Below is a small trained network, with its code and all its weights. Each question gives an input and a class and asks what happens when units are switched off, that is, made to give their printed mean instead of their output.

import numpy as np


def w(rows, s, z=0):
    codes = np.array(rows[::2]) - 128.0
    scale = np.full(codes.shape[1], s)
    scale[-1] = z or s
    return codes * scale


def f(y):
    return np.maximum(y, 0)


def log_softmax(a):
    a = a - a.max(-1, keepdims=True)
    return a - np.log(np.exp(a).sum(-1, keepdims=True))


def net(x, mask):
    res = np.array(x, float).reshape(1, 3) / 4 @ E
    y = f(res @ A[0][:, :-1].T + A[0][:, -1])
    res = res + np.where(mask, y, B[0][:, -1]) @ B[0][:, :-1]
    return log_softmax(res[-1] @ U[:, :-1].T + U[:, -1])


A, B = {}, {}
E = w([
[103,148,63,208,42,173],'x0',
[97,23,234,123,87,152],'x1',
[163,143,132,124,9,153],'x2',
],0.011)
A[0] = w([
[163,138,111,163,206,144,199],'N0',
[204,72,254,108,150,47,150],'N1',
[179,64,134,227,131,82,30],'N2',
[123,130,33,8,198,62,245],'N3',
[107,113,158,200,146,241,253],'N4',
[136,125,42,120,215,153,200],'N5',
[130,98,80,42,82,103,9],'N6',
],0.0077,0.0026)
B[0] = w([
[135,170,204,82,155,100,192],'N0',
[128,93,102,52,145,193,243],'N1',
[99,132,118,141,120,122,144],'N2',
[254,111,187,190,141,133,253],'N3',
[64,111,167,71,150,37,209],'N4',
[166,143,178,178,85,2,215],'N5',
[175,149,141,134,128,120,139],'N6',
],0.008,0.0081)
U = w([
[191,190,199,192,151,53,185],'0',
[129,122,120,130,68,121,253],'1',
[12,3,122,163,191,136,94],'2',
[175,31,33,42,207,146,4],'3',
[194,182,139,150,125,140,88],'4',
[97,156,19,156,131,82,15],'5',
],0.0065,0.0026)

Each question gives the input, the list of numbers given to net, and the class t.
The units are the neurons (one row each of A and B). Each row of codes is followed by its name. A weight is (code - 128) times the scale printed after its matrix; where a second scale follows, it is the last column's (A, B and U).
mask holds one flag per neuron, in row order. A switched-off neuron (its flag False) gives its mean, the last column of its row in B, instead of its output. The means were averaged over made-up inputs and are rounded, as every weight is.
A unit's drop is (log p(t) with every unit on - log p(t) with that unit switched off) / (log p(t) with every unit on - log p(t) with every unit switched off).
The circuit of an input: a set's keep is (log p(t) with only the set's units on - log p(t) with every unit switched off) / (log p(t) with every unit on - log p(t) with every unit switched off). Starting from all 7 units, units are removed one at a time, each time the one whose removal leaves the highest keep (on an exact tie, the one counted first), for as long as the keep stays at least 0.8.
units of the circuit, in order: the units of the circuit, biggest drop first
top k neurons: the k neurons with the biggest drops, biggest first
drop of u: that unit's drop, to one decimal
input [4,4,1], class 2: top 3 neurons => N3, N5, N4
input [-8,0,0], class 3: top 2 neurons => N1, N5
input [-2,7,4], class 2: units of the circuit, in order => N3, N5
input [-5,0,1], class 3: units of the circuit, in order => N1, N5
input [0,8,4], class 2: units of the circuit, in order => N3, N4, N5
input [5,-7,-6], class 0: top neuron => N5
input [-6,4,-3], class 3: drop of N1 => 0.6
input [2,-8,-8], class 0: drop of N1 => 0.0
input [-4,3,2], class 3: drop of N1 => 0.4
input [6,5,1], class 2: drop of N3 => 0.3
